[ -1   3 -13  -2   0   2   8   3  21   6   1  23   1  46  14  -8  24   0
  -1  20 -33  10   2 -26   8 -20  -2   4  51  41  -1   4  13 -16   1   1
   1  -2]  q232
[-12   1 -17   1   4  -4   2   1  -7   5  -3   9  -4   9  -3  -9  10   1
  -2  13 -12   7   7   3   7   1   4 -20   2 -16  -9  -8 -18 -21   4 -24
   6   2]  q951
[ -1   3 -13  -2   0   2   8   3  21   6   1  23   1  46  14  -8  24   0
  -1  20 -33  10   2 -26 -19 -20  -2   4  -9 -22 -22  -5 -18  16 -14 -15
   4 -10]  q649
[  0   5  57   1 -18  -4  -3  -4  47  -3   2  46   2 -10   3   0 -22   8
   0  37  21  29  -4 -37  -4 -23   1  17 -22  43  -5  19 -25  37   1  -8
   1   0]  q696
succ: [41] | [-1]
asked: [  0   5  57   1 -18  -4  -3  -4  47  -3   2  46   2 -10   3   0 -22   8
   0  37  21  29  -4 -37  -4 -23   1  17 -22  43  -5  19 -25  37   1  -8
   1   0] | q696
rev: [ -5 -22 -22] | q649
asked: [-12   1 -17   1   4  -4   2   1  -7   5  -3   9  -4   9  -3  -9  10   1
  -2  13 -12   7   7   3   7   1   4 -20   2 -16  -9  -8 -18 -21   4 -24
   6   2] | q951
asked: [ -1   3 -13  -2   0   2   8   3  21   6   1  23   1  46  14  -8  24   0
  -1  20 -33  10   2 -26   8 -20  -2   4  51  41  -1   4  13 -16   1   1
   1  -2] | q232
miss q696: [-18  19   2 -22  57  43  -4  -3   0   1  29  -3   1 -37  -4 -23 -25  47
   0  17   5  -5  -4   0  37  37  -8 -10   3 -22   0   1  -4   2   8   1
  21] | [46]

[ -3 -24   5 -18]  q341
[-51   8   7  -9]  q718
[-51 -18   5   4]  q815
[ 50  14 -16  12]  q555
[ -3 -19 -24 -10]  q7
rev: [  5 -24  -3] | q341
asked: [-51 -18   5   4] | q815
miss q341: [-24  -3 -18] | [5]
asked: [ 50  14 -16  12] | q555
miss q718: [  7 -51  -9] | [8]

[-31 -16  23  11   8 -28   6  12] = q259
[ -9  -8   9 -50 -21  28 -17   4] = q940
[-11  -8   9  42  31 -44  18   4] = q278
[-11  16 -30 -24  19  11   8   6] = q961
[ 9 -8  2 43 16 -8  9 -8] = q54
[ 40  19 -30  11   8  16   6 -24] = q560
succ: [-16] | [23]
rev: [-24   6  16   8  11 -30  19] | q560
miss q940: [-17   4 -50  -9   9 -21  28] | [-8]
succ: [23] | [11]

[28  6 20  7  0  4 30  4 42  4 15 16 59 20 31]  q650
[12 29 21 11  0  7 34 10 48  4 31  7 20 26 52]  q925
[ 5  7 16  2  0  4 29  2 45  4  5  5 16 23  7]  q181
[ 8 12  4  9  0  5 20  8  9  1  2 10 31 15 54]  q480
miss q480: [ 9 15 31  2 54 20 10  4  8  8  0  9  5 12] | [1]
succ: [28] | [6]
rev: [16  5  5  4 45  2 29  4  0  2] | q181
asked: [ 5  7 16  2  0  4 29  2 45  4  5  5 16 23  7] | q181
asked: [28  6 20  7  0  4 30  4 42  4 15 16 59 20 31] | q650
succ: [11] | [0]

[-27  -4  10  10   0  35 -10  43  -4 -13 -14 -28  -6  26] -> q895
[-27  -4  10  10   0  56 -10  43  -4 -13 -14  -5  -6  26] -> q286
[-27  -4  10  10   0  56 -10 -20   9 -30  -3 -17  -6  -8] -> q293
miss q895: [ -6 -28  35  26   0 -27  10  10 -14  -4 -10  43  -4] | [-13]
miss q293: [ -3  -4  10  56  -8 -30 -27 -17 -10  10  -6   9 -20] | [0]
asked: [-27  -4  10  10   0  56 -10  43  -4 -13 -14  -5  -6  26] | q286
rev: [ -5 -14 -13  -4  43 -10  56   0] | q286

[  7   1   0   9 -13   5   6  11   4   3   1   6   6 -12   2  -8   2   2
  -5  -1  18  -1   1  13  -7  -3   5  -3  -2   9   1  12  -2   3  -8   0
  -4   2  -1   0   5  -3  -7 -13   0   2  -1   6   4  -6  -6   0  12   0
  -7] : q23
[  5 -11 -17 -20  15 -13  -8 -16  -7 -22  11  12  15  10  25  11 -20  -8
  15  11 -23  25 -36   4   5   0   5 -16  19  10   6  -5  22 -22   9  -5
   6  -7   3 -35 -17   6  16  14 -17   1 -41   0 -31  19  18  -4  -6 -16
  11] : q292
[ -8  17   3  15   2   3   8  -4   1  13 -15 -14   5  35  -2  26   7   7
  22   3 -26   0  18 -21   8   2 -20   1   8 -28  -5 -35  14  16  45 -16
  -4  15  -9  -8 -18 -13 -20   7   1  21  14  -9  13   8  29  13 -30  10
   0] : q926
[ -3  -6 -22 -16  11  -9  -7 -10 -18  14   4  -6 -13 -11  -9 -10 -20 -25
  -5  -8   0  14 -40   5  21  11   3 -13 -11  -5  15  -7   8 -12   3  -3
   5  -6  -6   3  -8  -1  22  -3 -10 -25 -25   8 -31  -1   6   1  -1 -22
  11] : q562
[ -3  -6 -22 -16  11  -9  -7 -10 -18  14   4  23 -13 -11  -9 -10 -20 -25
  -5  -8   0  14 -40   5  21  11   3 -13  15  -5  15  -7   8 -12   3  -3
   5  -6  -6   3  -8  -1   7  -3 -10 -25 -25   8 -31  -1   6   1  -1 -22
  11] : q635
[ -8  17   3  15   2   3  17  -4   1  13 -15 -14   5  35  -2  26   7   7
  22   3 -26   0  18 -21   8   2 -20   1   8 -28  -6 -35  14  16  45 -16
  -4  36  -9  -8 -18 -13 -20   7   1  21  14  -9  13   8  29  13 -30  10
 -16] : q105
rev: [ 16  14 -35  -5 -28   8   1 -20   2   8 -21  18] | q926
miss q105: [  3  45  -9 -21 -30   1   2   2  -6  16  -9  17 -28   8   7  13   0  29
 -26 -20  -4   7  14   7 -20  -2   1  18  15  -4 -16 -35   3 -18  14  13
  -8  21  -8 -13  26 -14  13  36  10 -16   8  22   8   3   1 -15  17   5] | [35]
asked: [ -8  17   3  15   2   3  17  -4   1  13 -15 -14   5  35  -2  26   7   7
  22   3 -26   0  18 -21   8   2 -20   1   8 -28  -6 -35  14  16  45 -16
  -4  36  -9  -8 -18 -13 -20   7   1  21  14  -9  13   8  29  13 -30  10
 -16] | q105
miss q105: [-13  -6 -16 -15  -9   1 -28  -2  21   2  -8   1 -30 -20  17   8   8  -9
  14   3  17 -18 -16  15   8  -8   2  -4 -20  14  13   7  -4   3 -35   0
  13  18 -26   7  36  10  26   5   1   7 -21  45 -14  29  35   3  16  13] | [22]
asked: [ -3  -6 -22 -16  11  -9  -7 -10 -18  14   4  23 -13 -11  -9 -10 -20 -25
  -5  -8   0  14 -40   5  21  11   3 -13  15  -5  15  -7   8 -12   3  -3
   5  -6  -6   3  -8  -1   7  -3 -10 -25 -25   8 -31  -1   6   1  -1 -22
  11] | q635
miss q635: [ -9   3 -40  -8   5 -12  -5   5  11  -3 -10  -3  -9  -8 -10  -1  23 -13
   4  -6 -22  11   8 -20   1  -1  15   3 -31 -10 -25 -25  11  15  -3  14
 -16 -22 -25   8 -18  14 -13  -6  -7  -1  -6 -11  21   7   3   6  -5  -7] | [0]
miss q292: [  6  -7  19  15 -13 -41   0  25 -20  14  22 -16  10   6  12 -31  19  15
  11   5  15  25  11 -36   5 -17 -16   9   1 -17  -4 -35   4 -16  16  -8
  18  -5 -17   0   5 -22  -8 -20  -6   6  -7  11 -11  -5   3  10  11 -22] | [-23]

